Here is a tiny trained network, its code and every weight. The questions are about switching its units off for an input and a class, where a switched-off unit gives its printed mean instead of its output.

import numpy as np


def w(rows, s, z=0):
    codes = np.array(rows[::2]) - 128.0
    scale = np.full(codes.shape[1], s)
    scale[-1] = z or s
    return codes * scale


def norm(h):
    return h / np.sqrt((h * h).mean(-1, keepdims=True) + 1e-5)


def f(y):
    return y / 2 * (1 + np.tanh(0.7978845608 * (y + 0.044715 * y**3)))


def log_softmax(a):
    a = a - a.max(-1, keepdims=True)
    return a - np.log(np.exp(a).sum(-1, keepdims=True))


def net(x, mask):
    res = np.array(x, float).reshape(1, 4) / 4 @ E
    u = 0
    for l in range(3):
        y = f(norm(res) @ A[l][:, :-1].T + A[l][:, -1])
        res = res + np.where(mask[u : u + 7], y, B[l][:, -1]) @ B[l][:, :-1]
        u += 7
    return log_softmax(norm(res)[-1] @ U[:, :-1].T + U[:, -1])


A, B = {}, {}
E = w([
[173,137,110,80,140,202,116,104,185,107],'x0',
[126,139,132,146,134,136,143,125,135,122],'x1',
[117,192,146,88,132,89,139,118,144,255],'x2',
[155,136,140,121,120,54,145,181,144,53],'x3',
],0.0095)
A[0] = w([
[65,50,103,159,175,254,118,122,14,135,146],'0.n1',
[163,157,214,158,149,97,37,136,212,211,84],'0.n2',
[233,169,119,61,163,191,106,76,133,59,100],'0.n3',
[79,108,63,19,117,251,179,145,216,139,3],'0.n4',
[65,128,142,135,126,90,124,139,114,128,184],'0.n5',
[124,158,139,74,120,30,210,120,183,164,20],'0.n6',
[60,145,89,115,121,136,129,139,119,109,134],'0.n7',
],0.006,0.0022)
B[0] = w([
[222,141,106,136,123,120,129,184,147,255,255],'0.n1',
[123,217,136,96,86,148,69,191,128,149,175],'0.n2',
[178,119,221,125,107,50,120,159,162,146,201],'0.n3',
[116,114,140,175,127,159,68,122,138,71,195],'0.n4',
[113,158,111,168,108,68,136,145,52,105,160],'0.n5',
[196,91,198,157,169,139,49,123,114,221,182],'0.n6',
[162,159,123,84,134,69,98,134,123,123,133],'0.n7',
],0.0087,0.0064)
A[1] = w([
[154,126,125,152,111,177,107,90,154,133,69],'1.n1',
[91,138,119,110,135,155,102,97,144,130,173],'1.n2',
[108,98,136,151,91,170,137,151,115,108,96],'1.n3',
[156,124,45,128,114,123,185,127,97,135,166],'1.n4',
[91,176,107,114,134,116,140,142,140,160,60],'1.n5',
[105,125,149,117,78,111,111,157,132,3,148],'1.n6',
[95,206,118,89,80,139,134,158,160,187,251],'1.n7',
],0.011,0.0024)
B[1] = w([
[75,210,193,71,161,101,116,152,134,116,169],'1.n1',
[53,112,98,126,143,37,56,135,80,55,132],'1.n2',
[130,132,174,117,151,138,72,155,168,160,132],'1.n3',
[147,196,162,138,120,45,141,142,46,128,163],'1.n4',
[114,97,184,141,1,124,193,131,159,141,152],'1.n5',
[100,133,103,126,165,140,158,55,66,177,218],'1.n6',
[132,90,95,154,147,153,172,118,117,24,254],'1.n7',
],0.0095,0.0077)
A[2] = w([
[17,52,100,170,74,169,190,130,51,155,4],'2.n1',
[41,185,109,40,99,209,119,109,178,104,103],'2.n2',
[14,172,115,78,149,91,90,123,150,74,19],'2.n3',
[172,126,84,94,129,131,103,137,245,158,91],'2.n4',
[174,169,133,72,137,170,135,101,139,142,111],'2.n5',
[164,114,170,83,136,185,128,161,229,136,91],'2.n6',
[159,114,105,22,130,154,184,2,170,47,60],'2.n7',
],0.0085,0.0017)
B[2] = w([
[104,121,128,50,151,198,66,124,255,61,255],'2.n1',
[147,118,87,137,180,73,155,70,62,122,180],'2.n2',
[119,98,165,143,204,72,116,44,75,146,144],'2.n3',
[66,208,155,158,95,130,84,137,174,49,189],'2.n4',
[82,90,124,112,79,123,161,171,128,130,174],'2.n5',
[58,70,57,81,137,166,159,107,154,97,236],'2.n6',
[181,164,154,211,48,93,120,217,89,216,192],'2.n7',
],0.0095,0.0058)
U = w([
[196,137,125,169,81,109,160,169,87,189,248],'0',
[122,133,121,87,112,188,113,142,225,94,90],'1',
[115,126,86,114,203,113,148,6,65,93,35],'2',
],0.013,0.0015)

Each question gives the input, the list of numbers given to net, and the class t.
The units are the neurons (one row each of A and B). Each row of codes is followed by its name. A weight is (code - 128) times the scale printed after its matrix; where a second scale follows, it is the last column's (A, B and U).
mask holds one flag per neuron, layer by layer. A switched-off neuron (its flag False) gives its mean, the last column of its row in B, instead of its output. The means were averaged over made-up inputs and are rounded, as every weight is.
A unit's drop is (log p(t) with every unit on - log p(t) with that unit switched off) / (log p(t) with every unit on - log p(t) with every unit switched off).
most important unit: the unit with the biggest drop
top k neurons: the k neurons with the biggest drops, biggest first
k most important neurons of layer l: the k neurons of layer l with the biggest drops, biggest first
drop when u is switched off: that unit's drop, to one decimal
input [-1,-6,-6,-7], class 0: most important unit : 0.n1
input [-3,6,8,-1], class 1: top 4 neurons : 0.n1, 1.n7, 0.n3, 2.n1
input [4,-2,-1,1], class 0: top 2 neurons : 0.n1, 1.n6
input [1,4,-4,7], class 0: top 3 neurons : 2.n7, 2.n6, 1.n2
input [8,-3,-5,8], class 0: top 2 neurons : 2.n7, 1.n6
input [-4,-3,0,1], class 2: top 3 neurons : 0.n1, 0.n5, 0.n2
input [5,-7,7,-1], class 2: top 2 neurons : 0.n1, 0.n4
input [2,5,-4,1], class 0: 2 most important neurons of layer 0 : 0.n6, 0.n1
input [-5,-3,0,4], class 2: 2 most important neurons of layer 0 : 0.n1, 0.n3
input [-2,-8,7,-4], class 1: top 2 neurons : 2.n1, 1.n7
input [0,3,6,-7], class 1: top 3 neurons : 2.n1, 1.n5, 1.n7
input [3,3,-5,2], class 0: top 2 neurons : 1.n6, 2.n7
input [4,2,-7,3], class 0: top 2 neurons : 1.n6, 2.n7
input [6,-8,6,-8], class 2: most important unit : 0.n4
input [8,8,2,0], class 2: top 2 neurons : 0.n4, 0.n1
input [-2,-1,-5,2], class 2: 2 most important neurons of layer 1 : 1.n6, 1.n4
input [1,-3,-8,3], class 0: 2 most important neurons of layer 2 : 2.n7, 2.n6
input [-4,1,8,-2], class 1: drop when 0.n1 is switched off : 0.9
input [-1,1,-7,-5], class 0: drop when 0.n1 is switched off : 1.5
input [-7,0,5,-2], class 1: most important unit : 2.n1
input [-7,4,3,-7], class 1: drop when 2.n1 is switched off : 1.3
